[ 21 -19   5  16 -48 -10  20  22  -7  11   0 -39  21 -10  21  -1 -20   2
   5   7  21 -17  10   0 -17   3   6   6  52  -6 -14   2  -9 -20  18  18
  -9 -16  23  42   0  27]  H
[ -8   0  -4  -6 -24  -3  12  16   1  -8   5  -2  11  -7  10   6   2  11
  -7  25  -3 -11 -15  -5  -8   3  11 -11  25 -19   0  -5  -7   2 -20   1
  -1  10 -13  26  10   2]  P
[-14   5  38   9 -31  -2   6  34  12 -30 -10 -35  10   8 -28  13 -27   7
 -15  12 -24 -21 -28 -14 -12  32   6  -8  61  10   5   7  -5  -6  -1  26
   8  54 -14  53 -12  18]  Q
[ 37 -11 -30 -15 -21  -3  14  -9  -1  -9  -6   9  16  -8  22  13  -1  -4
   7   0   3 -18  12   2   4 -20   9  14 -20 -17  -5  -4   7  -7  -4   0
 -37 -60  -2  11  14 -14]  C
[  3  13  14  32 -26 -28  18   4   1  43  14 -50   4 -17 -11 -37 -33  -5
   9  -1  31  18  36   7   0  11  -5 -19  44 -11 -41  -9  -6 -26  17  -2
   9  12  24  43 -12  60]  K
[-27  41  23  22  29 -15  -7  11  30 -17  14 -14 -10 -20 -43 -17 -20   4
 -30  -5 -25  20  11   5  16  12 -15 -32 -28  -6 -27   2   2  -1 -14 -20
   6  48 -10  30  -2  16]  G
[-27  25  27  11  12  -4  -8  26  37 -44  -3  -1  -2  -2 -30   8 -12   8
 -34  -2 -47  -8 -10  -4   7  18  -4 -19 -19  -1  -1   9   6  13 -20   4
  -2  45 -33  33   5 -14]  G
[ 23 -18 -33   7 -19 -10  22   8 -16  27  23 -16   1 -23  26 -27  -4   6
  16  20  40  14  28  16   4 -29   6 -11  20 -32 -24 -13  -8 -23 -10 -34
  -9 -50  41  20   6  24]  H
[ 34 -23 -31 -23 -21  -4  11   6  -1 -26  -4   5  24  -2  26  18   4   5
  -1   6 -12 -28 -10   5  -4 -20   9  18 -16 -23  13  -6   3  -6  -5   4
 -35 -51  -6  27  18 -19]  J
[-46  44  62  25   0 -18  10  26  31   2  11 -41  -9 -12 -49 -14 -24   5
 -31   4 -22  16  -1 -16   5  43 -12 -51  49  -7 -16  13 -17  -5  -1   8
  36 100  -7  50 -14  49]  P
[-33   9  16   5 -13   4  -4  12  26 -18  -9 -32  -5 -10 -56  16 -18  -4
   9  11 -43  -1 -65 -12  -2  25  14 -15  49 -13  12 -15 -13   5   2   8
  27  72 -10  25   1  14]  Q
[  71  -71  -87    1  -71    4   28   -6  -44   41   -5  -12   45   -8
   48   28   12   -7   52   17   51   -6   -1    9  -30  -31   40   29
   31  -29    2  -25   -8   -8    4    9  -40 -109   27    5   17   -5]  C
[ 27 -46 -37 -22 -54   8  16   7   3  -8 -13 -23  31  -5  11  36  -1 -14
  39  16 -14 -28 -60  -1 -27  -7  30  29  44 -26  26 -19 -12  -8  13  20
 -14 -24   6  34  16  -7]  J
[ 46 -36 -46  19 -52  -9  18 -18 -11  43  -3 -33  17 -21  11  -1  -3 -13
  56   1  24   0  -7  12 -16 -20  24  15  37 -29 -17 -33 -12 -15  17  -2
 -12 -60  44  22   8  18]  K
[ -9  20  17 -16   4  -3  -3   8  34 -44  -8  12   0  -8 -17  23 -10   9
 -21  -1 -48 -18 -15 -10   8  10  -3 -12 -20  -7  16   9   2  11 -16   7
 -17  24 -38  23  10 -15]  C
[ 16  -2  -9 -15 -12  -3   7   7  17 -28  -4   8   6 -12  -4  19   0   5
 -10   2 -23 -12  -3  -6   8  -7   6 -10 -17 -23  14   0   0  -1 -18  -3
 -25 -16 -12  19  13  -7]  C
[ -5 -21  -8  -9 -30  -1   8  11  19  -3  -8 -31  14  -7 -22  21 -13  -7
  28  11 -32  -8 -60  -8 -17  11  19   1  45 -24  19 -14 -18  -3  10  14
   8  30  -4  38   6   6]  J
[-15  10   5   8  -8  -3   8  36   6 -14  18  -9   0  -7  -9  -5 -10  16
 -13  21  -5   4  -3   5  -4   7  12 -24  11 -12  -4  -4   0  -1 -26  -7
   6  30  -4  41   2  -1]  G
[-34  14  35   1  -3  -4  -3  32  35 -34   2  -5  -5   1 -22   2 -14  22
 -15  23 -39  -9 -29 -11  10  32   9 -25  17  -5  14   2  -4  15 -29   1
  15  72 -38  37   0  -3]  K
[-51  23  40  10   2  -2 -12  13  37 -24 -10 -35 -18  -8 -76  13 -24  -1
   3  11 -60   3 -65 -14   7  41   7 -28  41  -3  10  -7 -14  16  -5  10
  40 110 -16  27 -10  10]  Q
[-44  11  16   0  -6  -7   2   9  31  -3  -2 -29 -10 -12 -46  12 -24  -6
  10   8 -48  -4 -46 -10   2  20   8 -17  50  -5   2 -10 -18  -1   9   9
  26  73  -6  30   5  17]  M
[-46  22  50 -17  15   2 -21  27  49 -78 -22  19  -2  19 -37  40 -11  21
 -48   3 -93 -46 -46 -28   9  35  -8  -1  -5  20  36  23   3  34 -18  31
  -1  72 -60  24   8 -40]  M
[ 37 -37 -47 -18 -45  -1  24  21 -22 -13   5   7  27  -2  44  16   5   3
  16  28  20 -29  -1   1 -10 -27  23  20  28 -22   4 -12  -2 -11  -9   4
 -36 -63   7  34  22 -14]  M
[ 49 -57 -11 -10 -73  -2  18  24 -21 -17 -18 -19  48   6  44  42  -2   3
  17  12  14 -46 -19 -13 -43  -6  17  38  56   9  26   1  -6 -11   3  47
 -30 -43   5  49  17 -15]  Z
[-16   6   7   3  -9  -6   8  32   5 -21  11  -9  -2  -9  -6  -5 -10  16
 -10  23  -5  -1  -8  -3  -6   4  12 -26  12 -10   1  -6   4   2 -27   0
   8  32 -13  33   5  -4]  G
[ -7  -9   7 -29 -30   6   6  33  16 -44  -5   8  11   4   3  31  -3  17
  -5  30 -32 -31 -36 -12  -9  15  20  -6  20 -12  38   6   0  15 -33  17
 -10  20 -35  31  12 -20]  C
[-25  17  14   2  -9  -4   4  -4  26  16   4 -34 -10 -18 -46   7 -25 -10
  19   2 -30  14 -35  -4   0  21  13 -25  33 -14   2 -14 -15   0   6   3
  27  62   3  20  -4  23]  C
[-16  -9   2   4 -33   7  -1  21  28 -20  -8 -26   9 -11 -34  29  -8  -1
  18  12 -42 -21 -63 -10 -28  16  20  -2  43 -12  20 -12  -9   5  -5  23
  12  39 -11  47  10  -3]  G
[-22  27  21  12  25 -19  -8   3  42 -28   0   4 -24  -9 -32  -5  -9   0
 -30  -6 -42   8   3   0  24   7 -19 -21 -25 -10  -5   6   4   6 -16 -28
   0  42 -28  19   4   7]  W
[-23  16  12  13   8 -11   6  19  15   5  18 -17 -23 -17 -16 -27 -16   9
  -8  19   4  19   8   4  19   3  -6 -35  16 -24 -19   0  -8  -6 -16 -33
  14  32  10  21  -6  25]  H
[ 42 -34 -17   1 -70 -13  23  23 -26   5  -3 -28  33   5  37   9  -1   0
  24  14  20 -26   2  -6 -35  -5  21  27  55 -11   2  -4  -3 -20   7  30
 -26 -49  26  45   8  22]  A
[ 28 -26 -50  17 -37 -12  20 -20  -5  50   7 -36  -2 -29   7 -17  -6 -26
  50   4  25  19  -2  17  -9 -26  16   8  39 -32 -24 -34 -11 -27  18 -25
  -2 -43  40  24  12  38]  W
[-45  31  51   0  23  -9 -12  28  52 -56  -6   2 -17  -2 -41   9 -17  18
 -45  -2 -67 -14 -22 -17  20  26 -18 -26 -13  -8  14  19  -4  19 -17  -3
   8  77 -41  20   5 -12]  H
[ 40 -23 -17  15 -51 -17  23  12 -12  21   2 -29  18  -8  27  -4 -12  -9
  14   5  28  -7  22   4 -20 -10  11  11  46  -7 -12  -6  -3 -22  10   3
 -15 -39  25  44   7  32]  W
[ 24 -22 -25 -14 -31   2  19  16  -9  -4   8   1  12  -6  20   8   0   4
  15  27  16  -6  -2   0  -4  -7  22  -3  14 -20   8  -7  -5  -3 -24  -3
 -17 -31  -6  25   8  -6]  C
[ -3   0  -2  -3 -10  -6  12  10   0 -14   9  -3   1  -7   3   1   5   9
  -5  28   3  -2 -10  -4   0  -3   3 -14  17 -18  -3  -5  -5  -2 -22 -11
  -3  14  -9  22   6   3]  P
[ -5  -4  25   6 -26 -13  14  25  13   1   0 -47  12  -3 -10 -10 -29  -8
  -4  11  -3  -1  -8  -7  -5  25  -1  -8  48 -10  -7   7  -6 -20  13  12
   6  36   1  58 -15  36]  J
[ -7  -7  44   8 -28  -5   4  30  14 -24 -14 -28  14   4  -8  25 -20   9
 -13   9 -22 -19 -22 -23 -19  28  -3   0  53  19  13  16  -7  -4   0  37
   5  59 -20  52  -4   0]  Z
[  5   2 -24   9 -18  -9  14 -16   5  53  10 -48  -1 -31 -20 -19 -23 -21
  38   3   6  26 -17  12  -2  -7   9 -10  36 -35 -26 -27 -13 -24  25 -18
  15   2  33  26  -5  44]  J
[ -4  26   4  10  16 -16   4   4  19  -1   8 -12  -5 -14 -14 -20 -16  -3
 -18  -5  -9  16  11  12  23   3 -10 -19 -25 -25 -24  -1  -1  -9   2 -24
  -4  12   2  27  -5  17]  J
[ 51 -44 -15  -3 -64  -6  22  18 -21  -4 -15 -23  39   4  41  30  -7   3
  19  10  20 -35  -7 -10 -37 -12  14  37  53   7  10  -2  -4 -16   9  35
 -29 -44  11  46  15  -7]  Z
[ -1 -20  28 -18 -59  -4   9  50  13 -52 -12 -13  29  23  14  44  -4  20
  -5  18 -47 -51 -47 -32 -41  27  19  16  68   5  49  15  -5  10 -13  58
  -9  29 -28  60  14 -13]  A
[ 63 -60 -65 -22 -56  -2  28  15 -28 -21  -4  19  20   8  64  27  23  11
  24  24  30 -34  -4   4 -28 -42  32  38  24 -17  22 -12   1   0 -20   2
 -44 -96  10  24  28 -31]  W
[ -1   9  12  -9  -6  -1  -1  10  27 -49 -11  14  11   5 -10  30   5   8
 -24   8 -48 -32 -27 -15   3   5  -5   6 -15  -5  10   9   0  13 -18   6
 -22  11 -39  23  16 -24]  P
[ 42  -1 -41  15  -5 -17  14 -17   0  17   5   0  -1 -18  15 -17   0  -9
   2  -9  19  13  37  19   8 -36  -2   0 -18 -26 -30 -16   4 -16  -1 -34
 -26 -68  24  16  13  14]  W
[-17  -2  14   0 -20   5  -5   1  25 -13 -16 -23   0 -10 -33  38 -13   1
  21   8 -46 -16 -68 -18 -18  14  11   1  43   5  16 -10 -16   1   5  24
  16  58 -11  30  10  -9]  Z
[  1   7 -12  23  -3 -22  19   8  -5  35  29 -26 -14 -27   3 -41 -14   3
   4  15  35  33  36  14  18 -18  -1 -33  18 -38 -36 -12  -8 -19  -7 -43
   8  -7  36  19  -2  41]  H
[ 36  15 -39  24   2 -28  15 -29 -24  52  15 -17 -10 -22  19 -49   0  -9
  15  -8  42  34  59  23  13 -36  -6  -6 -22 -28 -63 -18   3 -35   6 -44
 -11 -73  61 -10   2  43]  A
[  0  22  -1   8   6 -23   1  -2   8   1   4  -3  -6  -8  -5 -17  -3   4
  -7  -6 -14  10  20   2   9  -7  -9  -6 -20 -17 -20  -1   3  -5  -8 -17
 -13 -13   2   6   7  21]  A
[  0 -11  34   0 -42  -7   7  33  17 -19 -13 -27  22   1  -5  31 -19   6
  -5  11 -26 -29 -24 -19 -27  19   0   7  62  12  21  12  -7  -4  -4  35
   1  39 -15  57   6   9]  Z
[ -1  13  13  -9  -3  -3   0  14  27 -48 -13  11   8   1 -13  27   4  10
 -26   5 -44 -32 -24 -10  -1   5  -8   3 -12  -8   6   7  -4  10 -18   2
 -20  12 -34  24  16 -20]  P
[ -3   9  19 -12  -2   4  -9  24  24 -71 -19  10  15   9 -22  35  -7  18
 -31   3 -59 -32 -38 -13   0  14   2   4  -6   1  23   5   5  22 -19  17
 -14  29 -37  23  10 -39]  Q
[-27   5  14   0 -12  -4   3   2  28  10   3 -37  -3 -15 -34   5 -21 -10
  18   6 -38   5 -53  -5  -4  20  12 -18  43 -21   9 -16 -14  -5  11   7
  30  60  -3  33  -5  18]  J
[  7   2  13  25 -25 -21  13   9   7  18   7 -40  -4 -13  -5 -16 -20  -7
  -2   6  15   6  16   4  -5   8  -4  -9  44  -5 -18  -3  -4 -22   6  -8
   5  13  15  47  -5  48]  W
[ 18   3 -12  -4  -6  -1   3  10   8 -33 -12   3  12  -3  -6  11  -3   3
 -14   5 -18 -15  -8   0   6 -10   4   8  -7 -12   1  -7   6   4 -12  -4
 -22 -22 -19  13  15 -10]  Q
[-19  52  24  22  34 -15  -1  -3  16   3  13 -21 -13 -20 -46 -33 -26   0
 -24 -12  -9  33  18  15  29  11 -13 -33 -16  -9 -39 -10  -2  -5  -4 -34
  15  37   7  12 -13  33]  Q
[ 16  15 -15  38 -13 -22  15 -17 -21  78  19 -54  -2 -25   9 -46 -29 -21
  23  -5  61  38  52  25   0 -11 -16  -7  25  -2 -69 -12  -9 -50  30 -31
   3 -23  62  32 -15  68]  Z
[-18  34  14   9  32 -22  -1  -3  30   1   9 -16 -13 -19 -27 -27 -21  -3
 -20  -9 -26  24  12  10  24   4 -18 -26 -28 -22 -23  -3  -2 -10   1 -27
   5  36  -9  24  -7  25]  J
[  1  -7 -11   3 -31   0  12  -6   7  13  -3 -25   3 -16 -15  17  -4  -6
  30  11 -12  -9 -42  -4 -14  -1  12   2  40 -14  -5 -20 -15  -4  10   6
   6  10   7  20   9   8]  P
[-41  26  25   2  11 -17   8  26  20  -4  25 -12 -14 -14 -24 -19 -21   8
 -17  22 -19  15   4  -4  18  12  -1 -41  28 -13  -6  -2  -8   1 -21 -16
  26  66 -12  34  -5  27]  M
[-23   7   1   5  -9  -9   9   2  18  18   4 -33  -7 -24 -32  -3 -21 -12
  23   1 -20   7 -26   0   2   6   9 -16  45 -13 -11 -20 -19  -7  18  -1
  24  36  20  22   7  26]  M
[-28  -5  33 -32 -17   2   3  46  31 -60  -4   1   7   7 -10  35  -6  23
 -19  30 -59 -34 -59 -21  -3  25  16 -14  32 -14  50   9  -2  20 -30  22
   7  72 -50  45   6 -23]  J
[-34   6  33  -5 -16  -2 -10  15  44 -36 -14 -19 -12  -3 -42  36 -16   3
   2   8 -72 -20 -70 -15 -16  31  10  -8  42   4  36  -3 -12  21  -8  18
  24  93 -30  36   4  -8]  W
[-44  59  45  11  45 -15  -7   0  43 -15  12  -5 -35 -22 -59 -11 -23   4
 -38  -7 -41  30   9  -2  38  21 -19 -60 -29 -10 -14   7  -3   3 -17 -24
  19  88 -22   9 -12  20]  C
[  56  -19  -56  -11  -32   -5   17   -5  -21    9    1    9   27    0
   41   -1   13    0   20    0   13  -11   20    7  -13  -38   13   34
   -9  -24  -13  -13    5  -14   -2  -10  -44 -110   25    4   26   -4]  A
[  2  16   5   8   5 -10   3   0  17 -19   3   1   4  -8  -9   4   1   8
 -21   3 -19  -6  -2  -3  10  -3 -11  -7 -15 -11 -14   0  -2   1 -10 -11
 -14   2 -16  21   8   1]  P
[ 27 -17 -37   0 -24 -13  26  10 -19  14  18  -5  12 -16  32 -15  -2  -3
  15  21  33   1  24  10   3 -27  15  -1  22 -24 -20 -16  -6 -18  -6 -15
 -15 -49  21  29  12  14]  M
[ 25   1 -39  26 -16 -16  21   5 -28  48  32 -23   5 -29  18 -43  -9  -2
  16  15  55  32  49  25  -5 -27  10 -20   6 -30 -48 -23   1 -27 -12 -34
  -4 -46  40  29  -1  31]  G
[ 17 -13 -15 -17 -28   6  13  28  -9 -31  -1   1  15  -4  10  15  -1  19
   2  30  -3 -19 -21  -3  -5  -7  23   0  29 -14  13 -10   1   5 -26   4
 -12 -12  -9  27  11 -16]  Q
[ 25 -11 -25   9 -15 -15  16   0 -16  20  14 -15   4 -21  19  -9  -4   1
  14  20  33  18  17   7   0 -25   4  -8  19 -18 -22 -13  -7 -23 -13 -26
 -10 -21  22  25   9  17]  Z
[-69  55  67 -12  40  -8 -19  16  55 -46   1  -1 -18   2 -54   2 -24  13
 -43  -7 -78  -5 -36 -18  24  49 -12 -41 -18   2  16  20  -3  22 -13   7
  32 114 -41  26 -11  -4]  J
[-13   7   4   6  -3 -11   8  18  10  -1  14 -14 -10 -21  -2 -11 -14  12
  -4  21   0   7   3   2   9  -2   0 -26  17 -18 -10   0  -9  -6 -17 -21
   6  24   6  23   2  17]  H
[  4  15  10  20 -25 -19  20   4   1  44  16 -47   8 -24 -13 -24 -28 -12
   7   3  26  25  33   7  -3  13   0 -31  44 -17 -28  -1  -7 -26   9  -5
  13  13  31  39 -15  65]  C
[-33  16  34  -4  -8  -5   3  35  26 -44   4   1  -3   6 -23  20  -5  20
 -26  31 -38 -16 -38 -19   0  25   4 -24  28  -4  14   9  -8  18 -34   8
  11  72 -42  39   3  -9]  P
[-48  32  60  12   1 -20   7  36  31 -16   4 -36  -7  -5 -50  -5 -35   0
 -30   6 -33   4  -5 -19   8  41  -7 -42  53   7  -5  14 -15  -3   3  17
  32 103  -7  46  -8  37]  M
[ -7  14  17   0  -1  -8  -4  10  33 -43  -8   5   5   7 -19  14  -9  12
 -19  -3 -42 -21 -14  -5  13  15  -3  -1 -21  -3   5   5   4   9 -10   5
 -17  24 -29  28   7 -15]  K
[ 13   0 -25   4 -14 -13  21   8 -11  35  27 -19   2 -21  17 -32 -11  -4
  10  16  33  25  19  16   9 -14   9 -22  14 -40 -23 -17  -3 -22  -2 -27
   2 -21  24  32  -6  30]  J
[ 32 -30 -38   0 -29  -7  19  12 -11  -7   6   3   5  -4  30   3   8  -3
  12  26  27  -5   6   9  -1 -19  17   5  13 -19  -3  -9  -3 -11 -20 -20
 -24 -40   5  27  15  -1]  W
[-23   5  14  10 -22  -5  -3   6  34  -7 -10 -27  -3  -9 -42  16 -19   2
  20   2 -43  -9 -53  -9  -8  24  15 -10  36 -10   9 -16 -15  10   6  18
  16  58 -15  32   5   7]  K
[ -5   8  20  11 -36 -20  13  28   1  17   4 -38   9  -4  -4 -11 -19   2
   1   9  -1   1   8  -9 -16  18  -1  -8  54  -8 -11   5  -5 -18   3  11
   5  19  15  38  -1  48]  A
[ 19 -28 -31 -21 -30   0  21  21  -7  -6  10  -6  15  -3  25   3   0   6
  13  31  11 -12 -10   5   0 -12  18   2  18 -29   5  -7  -2 -14 -16  -1
 -18 -28  -1  43   5  -6]  J
[ 26 -13 -20 -19 -29  -6   1  13   3 -42 -11  14  18   7  24  29  12  13
  -2   8 -29 -38 -18  -3 -13 -13   5  27 -12 -10  13   2   6   3 -16  10
 -39 -44  -6  17  25 -22]  A
[ -5  17  24  23 -26 -14  17   9   2  28  12 -41  11 -12 -11 -12 -23  -1
  -5   6  11   2   8  -5 -11  18  -4 -13  51   2 -30  -1 -12 -17  12  11
  10  23   6  46  -9  43]  P
[ 11   0 -17  16  -5 -23  14  -1 -14  39  17 -22  -4 -29   7 -29 -11   0
  13  15  34  31  33   9   7 -21  -4 -24  13 -20 -35 -14  -8 -28 -12 -35
   3  -8  28  22   3  36]  Z
[-25  24   1  32   0 -19   0 -22  21  51  12 -48 -15 -30 -50 -33 -27 -18
  28  -4   1  37  -6  12  10  13  -2 -25  28 -24 -38 -25 -16 -15  17 -27
  26  40  23  18  -8  61]  K
[ 21 -25  11  -1 -54  -2  10  27   0 -20 -17 -20  30   7  19  40 -11  10
   2   9  -9 -41 -22 -16 -32   8   7  24  56  11  18   9  -2  -6   5  46
 -17   3  -3  57   7 -12]  Z
[ 36 -15 -37  -1 -26   0  22  12 -24   4   5 -11  14 -11  15 -11  -2   2
  15  25  34   4   7  11  -2 -22  21   1  26 -25 -14 -20  -1 -14 -15 -16
 -16 -49  17  22   7  10]  Q
